Each row, then roughly how far along a hidden order it lies, from 0 to 20:
In the rows, 100 means zero.
[139  78 125 119 137 113 114 120  68  75 124 102  94 127  44 106  71 128
  91 127 105  90 101  56 144 122 115  76 111  54 123  59  94 111 108  76
  99 151  75 126  88  81  92  94 107  81 114  77  71  91 121  62 121 105
  83  99 102 114  78 105  85 107 106 105 100 106 109  82 127  82  77  95
  92  85  86 135 114  49  70  93  96  81  76  83 119 107 101  59 108  70
  71 116 112  69 125 139 132 116  67 119 100 104 126 101  77 148  70 113
 105  86  97  64 104  88 102  74 106 103  95  67 100 103 143 148 107 140
 104 107 111  87  96  94 137 112 126 121]
10
[ 82 120 107  94  69  92  92  98 112 103  89 105  90  69 106 100 131  74
  97 101  99  78 104 109  54 104 107 113  95 157  70 118 111  98  96 104
 114  52 112 109 119 104  82  95  93  99  93 109 120 123  99 101  81  89
 109  67  88  94 124  92 113  89  98 101  90 104 107  86  95  99 108 111
 102 143  96  92 121 138 123 101 107 109 108  46  94 120 121 118 111 123
  90  84 110  92  85  68  47  96 120 102  99  42 104 106 112  41 115  51
  92  89  96  98  74  99 109  99  84 108  99  97  91  96  84  71  94  84
  92 116  91 112  88 102 115  94  92  94]
13
[ 87 112 118 116  99  92 105  92  98  71  84 129 105  56  63  95 109 116
 107 103 105  84  92  99  80 134 112  99 104  95  80 110 100  92  95  91
  94  63  95  90  93 114 101 112  96  96 102  88 102 119  95  92  78  88
  99  62  93 114 112  90 101 100 104  82  89 110 110 102  94 125  91 116
  96 103  83 123  97 123  92 105 119 100 106  37 114 138 114  93 115 139
  81  75  96  80  81  86  44  99 121 105  92  39 103  94 111  77 127  94
  77 102  89  85  90  88  83 103  63 137  83 100  88  90  37  90  96  81
  72 105  48 117  89 111 121  91  91 117]
13
[123 109  95  82  48 106 101 102 104 137 104  85 101  93 155 107 141  83
  91 111  85  86 125  87  95  49 113 118  94 149  67 104  97  98  74  92
  97  67 144  86 132 112  79  70  84  79  92 111 117 118 118 110 105 126
  93  96  90  88 103  95  90  76  84 112  94  96 103  88 107  66  87 104
 119 149 116  84 101  91 155  88  88 107  93  45  79  93 107 121 102  94
 107 110  75 118  83  97 140 104  89 119 109 102 105 105 109  67 103  64
 114  94 110 108 113  99 135 105 105  86 105  92 117 113 126  66 102  99
  94  98 106  93 118  93  98 106  98  70]
16
[110 114 124 120  87  95 103  97  93  75  96 120  94  66  65 101 105 111
 102 114 103  85 102  83  85 125 118  94 106 108  84  98 126  97  96  96
 101  79 101  97  99  99  92 102 107  95 108  93 100 116 105  83  85  92
  98  64  91 110 107  94  97 103 101  90  91 109 116  84 103 114  90 118
  92 121  80 120  95 107 100 100 114  94  95  67 113 140 114  80 114 122
  78  85 112  78  89  92  77 102  95 113  95  31  97 100 106  81  86  89
  81  92  90  87  95  93 100  91  73 130  86  87  90  94  83  94  95  95
  78 125  63 111  88  98 135  90 107 112]
14
[103 120  94  86  47  97  96 110 107 108  79 100  96  73 132 103 147  77
 101 104  93  68 108 109  60  74 113 116  95 166  56 119 107  88  87  89
  96  56 121  96 131 115  71  82  84  89 103 109 133 134 106 127  88 100
  97  65  94  89 125  86 107  81  96 105  89 113 110  75  87  81  95 110
 113 143 108  81 132 137 142  95 101 107 103   0  80 106 122 124 113 120
  90 101  71  95  83  76  88  99 130 112  97  47 126 102 107  49 110  56
 104  93 107  91  77  85 121 106  85  92  97  93 100 103  72  67  96  82
  91 110 101 110 101 111 100  96  79  83]
16
[142 103 119 137 113  90  96 104  96  80 111  96  93  87  56 106  87 123
 114 121 111 107  89  83  93 161  94  61  99 103 122  79 116  79 107  85
  95 128  79  84  88  85  99 114 116 116 131  75 101 107 111  94  88  80
  88  94  92 115 115  98 104 113 100  95  99 101 126  77 107 113  89 108
  88  99  81 149  77  81  52 101 100  78  85 121 112 162  97  86  96  96
  84  94 135  75 133 105 123  92  77 112  93  72  81 107  91  89  50 122
  81 117  91  73 106 107  53  87  92 113  87  77  94  98 116  86  82  98
  99 144  74  98  80  89 131  88 114 126]
13
[ 64  90 132  75  91 119 112 112  94 105  79 120 114  88 102  87 130  88
  89 118  88  53 139 104  90  85 100 133  97  87  50 134  71 108  86  73
 109  39 117 119 123 117  76  96  74  41  73 113 100 117 105  93  85 107
 100  66  96  88 101  91 104  87 113  93  73 119  93 118 101 109  70 101
 118 118 104  76 151 105 157 100 105 120 108   0  85  74 126 123 128 129
  74  89  49 103  75  89  21 108 144 125  93  90 156  97 119  99 159  31
 112  66 120  95  67  75 178 102  83 126 110  98 106  97  42  81 102 107
  82  57 108 100 109 132  84  98  77  87]
4
[107  78 123 121 154 107 107 114  77  69 110 105 100 118  33  97  67 125
 106 113 112  93  98  83 123 150  96  80 105  37 131  70  91  98 120  67
 101 154  57 115  75  91 104 118 107  92 118  77  81  85 106  75 100  86
  94  94 104 115  95 101 105 110 111  93  99 106 104  99 120 106  88  92
  93  55  86 154 104  76  51 106 102  92  91 102 120 118 101  76 106  94
  80 100 124  72 125 118  81 100  96 104  92 107 120  97  80 153  84 117
  90  97  98  69  88  88  76  76  96 115  96  80  98  94  97 134  98 126
 106  90 108  95  86 110 120 110 112 135]
3
[ 71  85 126  90 112 113 108 117  91  99  97 113 110 100  96  95 102  96
  85 103  88  78 120  97 103  73 100 128 100  91  77 122  66 115  89  83
 101  34 125 114 123 118  96  94  66  55  79 110  94 102  94  72  97 107
  98  82  97  94 100  98 104  93 105  94  85 105  94 128 110 110  91 101
 107  94 101  88 143  95 147 102 105 118 102  47  95  73 108 118 114 114
  78  98  65 105  89 100  45 113 124 122  99 120 131  92 117 106 155  55
 108  65 116  94  82  89 162 108 107 117 101  97 100  98  57  96 109 112
  88  43 117 105 123 114  98 101  92  91]
5
[ 77  94 109  78  94 121 109 118  93 106  85 107 114 100 121  95 109  97
  95 100  88  81 120 104 101  51 104 133 100 104  71 114  66 107  92  68
  96  50 133 102 117 128  96  95  72  58  83 115 112 108  99  88  93 116
 100  78 103  88 101  92 103  90 100  95  89 108  95 123 104 106  90 103
 114  95 107  84 129 102 152 101 105 124 100  26  93  62 111 125 111 116
  91  97  55 111  85  93  53 102 134 118 100 116 136  84 115 115 150  64
 108  76 115 100  81  78 157 106 104 114 103 105 105 102  40  99 109 104
  84  24 120 104 125 120  78 107  81  86]
6
[161 105 122 136  94  95 100 112  88  75 119  90  80  93  67 112  86 124
  94 132 113 109  76  51 111 123 116  63 107 128 122  65 116 103 112  96
 113 135  91 124  95  64  91  98 118 109 121  75  96 109 121  62 105  93
  87  95  89 111 101 101  91 113  95 109 104  98 127  58 111  95  91 113
  82 123  80 117  97  66  85  91  96  72  75 129 119 146 100  69  99  78
  66 104 148  65 126 115 149 111  49 118 108  41  74 109  87  72  50 101
  93  98  78  69 112 109  76  73 113  91  91  63  88 105 157 116  97 111
  95 160  88  91  88  70 159  98 132 119]
18
[ 70  78 132 102 148 107 104 124  80  80 111 124 101 116  28  99  80  96
 104 100  97  75 128 107  89 136  84 109  96  50 101 119  84  98 106  78
  91  78  82  94 106 109  95 101  84  74 109 106  78  90  90  90  96  75
  97  76 113 107 109  95 113 104 118  87  86 111  89 113 119 101  90  87
 104  67  85 160 131 108  74 111 111 106  99  45 100 103 114  90 117 109
  82  89  81  84 111 106  27 103 131 110  75 119 154  92  95 141 115  89
  94  82 117  70  57  89 120 102  88 134  92  92  91  88  70 104 100 111
 101  52 123 109  86 127  94  95  94 112]
0
[116  99 112 123  93  96 111 101  94  76 107 115  91  89  77 102  94 138
  81 115 115 108  75  62 124  59 144  81 110 115 114  94  92 124  98  80
 114 104  99 153  94  75 101 102  94  89 102  71  85 110 107  53 118 109
  89 106  89 105  66 105  75 107 101  99 114  85 113  91 110 103  89 121
  82 102  85  78 100  61 118  94 102  79  93 110 124 108  93  55 111  88
  63 109 119  74  95 109 117 124  45 110 123  53  67 104  94  99  99  88
 103  92  77  72 123 111 103  88 115  97  96  75  94 107 114 140 119 102
  88 129  70  97 106  79 147 115 123 119]
20
[140  77 106 114 143 107  90 134  91 118 129  64  98 149  85 114  58 103
 114 100 101 128 105  98 113 110  51  82  89  91 150  79  91  85 117  76
  89 143  93  67 102  92 111 101 103 102 130  99  97  71 104 105 105  87
  88 127 112 102 119 101 118 108  94 106 104  90  98 101 121  88 106  81
 101  56  98 163  91  61  54 105  85  99  79 197  97 110  82 114  78  55
 106 112 121 107 158 120 142  94  87 109  89 181 100  98  82 140  67 135
 102 106 115  86 100 117  66  94 139  82  99  80 105 106 137  90  88 122
 126  62 156  86 104  92  83 101 108 109]
1
[ 79  82 119 112 152  73  89 116  98  84  96 132 103  83  28  96  89  97
 111  96  96  78 115 103  86 172  67  93  95  71  96 108  94  69  93  78
  73  41  82  88 132 110  73 112  69  93 104  79  90 111  87  93  63  79
  94  87  81 103 143  97 137 101 111 101  80 111 119  86 111 148 106 102
 100  64  94 165 119 120  66 104  98 102  97  71  90 147 111 107 109 121
  85 104 115  79 121  80  38  96 129 118  68 130 145 107 109  84 106  86
  88  82 116  58  63  92  63 107  86 137  90  79  87  93  56  50  68 112
 120  91  78 107  86 133 108  82  79 113]
1
[130 115  89  83  36 104 105  97 104 133  97  88 105  85 166 107 146  90
  94 108  87  88 115  87 102  24 124 114  96 149  61 106  97  99  69  93
  91  74 147  78 123 118  85  71  85  81  96 107 119 127 117 121 111 132
  89  95  91  91  93  95  78  75  83 108 100  96 103  89 101  62  81 109
 114 145 117  77  95  92 164  86  90 102  97  24  85  94 106 116 104 103
 109 113  61 119  80  97 156 105  84 114 111  89  96 102 108  72 102  78
 114 106 106 109 125  96 126 111 100  85 101  95 118 114 111  81 108  91
  88 106  91  97 122  93  99 109  95  72]
20
[131 129  88 102  27 100  95  92 108 112  79  98  96  70 125 104 134  95
 117 109 104  86 108 115  63  77 118  94  95 162  75 111 122  77 101  77
  96  97 112  66 105 110  81  95 117 106 125 104 135 129 116 133  82  98
  99  67  97  90 118  88 103  92  90  95 104 103 116  68  87  85  87 117
 109 138  97 103  71 119 115  97 105 102 101  22  88 132 112 104 105 110
 105 102  95  97  94  72 121  80  95 106 102  39  89 102 100  68  70  80
  89 123 100 101  99  96  79  99  80 106  96  94 110 105  87  69  91  77
  90 112  70 107  89  99 101  96  90  98]
17
